Below are the code and all the weights of a small trained network. Each question names an input and a class and asks about switching units off, where a switched-off unit gives its printed mean instead of its output.

import numpy as np


def w(rows, s, z=0):
    codes = np.array(rows[::2]) - 128.0
    scale = np.full(codes.shape[1], s)
    scale[-1] = z or s
    return codes * scale


def f(y):
    return y / 2 * (1 + np.tanh(0.7978845608 * (y + 0.044715 * y**3)))


def log_softmax(a):
    a = a - a.max(-1, keepdims=True)
    return a - np.log(np.exp(a).sum(-1, keepdims=True))


def net(x, mask):
    res = np.array(x, float).reshape(1, 6) / 4 @ E
    y = f(res @ A[0][:, :-1].T + A[0][:, -1])
    res = res + np.where(mask, y, B[0][:, -1]) @ B[0][:, :-1]
    return log_softmax(res[-1] @ U[:, :-1].T + U[:, -1])


A, B = {}, {}
E = w([
[129,135,33],'x0',
[254,215,105],'x1',
[184,54,147],'x2',
[170,59,101],'x3',
[83,64,23],'x4',
[127,120,100],'x5',
],0.0066)
A[0] = w([
[191,156,4,152],'N0',
[145,143,130,250],'N1',
[151,125,155,26],'N2',
[127,159,143,112],'N3',
[139,116,125,45],'N4',
[135,123,32,66],'N5',
[165,253,140,125],'N6',
[93,122,158,143],'N7',
[123,124,113,74],'N8',
[153,227,138,152],'N9',
[42,244,58,80],'N10',
[101,66,119,3],'N11',
[125,217,148,128],'N12',
[191,123,144,85],'N13',
[160,93,96,119],'N14',
[128,159,117,228],'N15',
],0.016,0.0059)
B[0] = w([
[112,80,13,249],'N0',
[100,69,128,201],'N1',
[145,177,145,122],'N2',
[138,135,147,142],'N3',
[135,170,112,113],'N4',
[66,114,33,180],'N5',
[216,94,144,254],'N6',
[84,116,203,156],'N7',
[123,147,117,118],'N8',
[221,133,139,232],'N9',
[88,2,190,214],'N10',
[108,199,123,155],'N11',
[150,139,195,202],'N12',
[69,135,152,166],'N13',
[103,131,83,164],'N14',
[136,65,114,187],'N15',
],0.026,0.0086)
U = w([
[73,168,130,233],'0',
[87,59,150,48],'1',
[189,206,109,3],'2',
[150,120,54,136],'3',
[175,60,170,241],'4',
[61,183,186,98],'5',
[211,254,73,5],'6',
],0.0094,0.006)

Each question gives the input, the list of numbers given to net, and the class t.
The units are the neurons (one row each of A and B). Each row of codes is followed by its name. A weight is (code - 128) times the scale printed after its matrix; where a second scale follows, it is the last column's (A, B and U).
mask holds one flag per neuron, in row order. A switched-off neuron (its flag False) gives its mean, the last column of its row in B, instead of its output. The means were averaged over made-up inputs and are rounded, as every weight is.
A unit's drop is (log p(t) with every unit on - log p(t) with that unit switched off) / (log p(t) with every unit on - log p(t) with every unit switched off).
The circuit of an input: a set's keep is (log p(t) with only the set's units on - log p(t) with every unit switched off) / (log p(t) with every unit on - log p(t) with every unit switched off). Starting from the 12 units with the biggest drops (on a tie, the unit counted first), units are removed one at a time, each time the one whose removal leaves the highest keep (on an exact tie, the one counted first), for as long as the keep stays at least 0.8.
units of the circuit, in order: the units of the circuit, biggest drop first
k most important neurons: the k neurons with the biggest drops, biggest first
drop when u is switched off: that unit's drop, to one decimal
input [-1,8,-4,8,0,-3], class 3: 2 most important neurons -> [N0 N10]
input [-3,-5,-7,-2,0,-3], class 1: units of the circuit, in order -> [N6]
input [1,-4,4,1,0,-1], class 0: 2 most important neurons -> [N6 N10]
input [-6,8,0,6,4,-8], class 3: units of the circuit, in order -> [N10 N0]
input [1,0,-2,-1,6,0], class 1: 2 most important neurons -> [N10 N9]
input [6,-3,0,-4,1,0], class 1: units of the circuit, in order -> [N6 N9]
input [-6,-4,-3,8,-8,0], class 1: 4 most important neurons -> [N6 N9 N11 N12]
input [0,2,0,-7,7,-8], class 1: units of the circuit, in order -> [N6 N10]
input [-4,-5,8,5,-6,1], class 1: 3 most important neurons -> [N6 N9 N12]
input [-5,-8,6,-5,7,1], class 5: drop when N12 is switched off -> 0.0
input [-3,-6,3,-2,0,-8], class 5: drop when N7 is switched off -> 0.1
input [-6,2,4,5,-4,5], class 5: drop when N10 is switched off -> 0.2
input [1,1,-7,-7,7,8], class 1: drop when N10 is switched off -> 2.7
input [0,2,1,-4,7,6], class 3: units of the circuit, in order -> [N0]
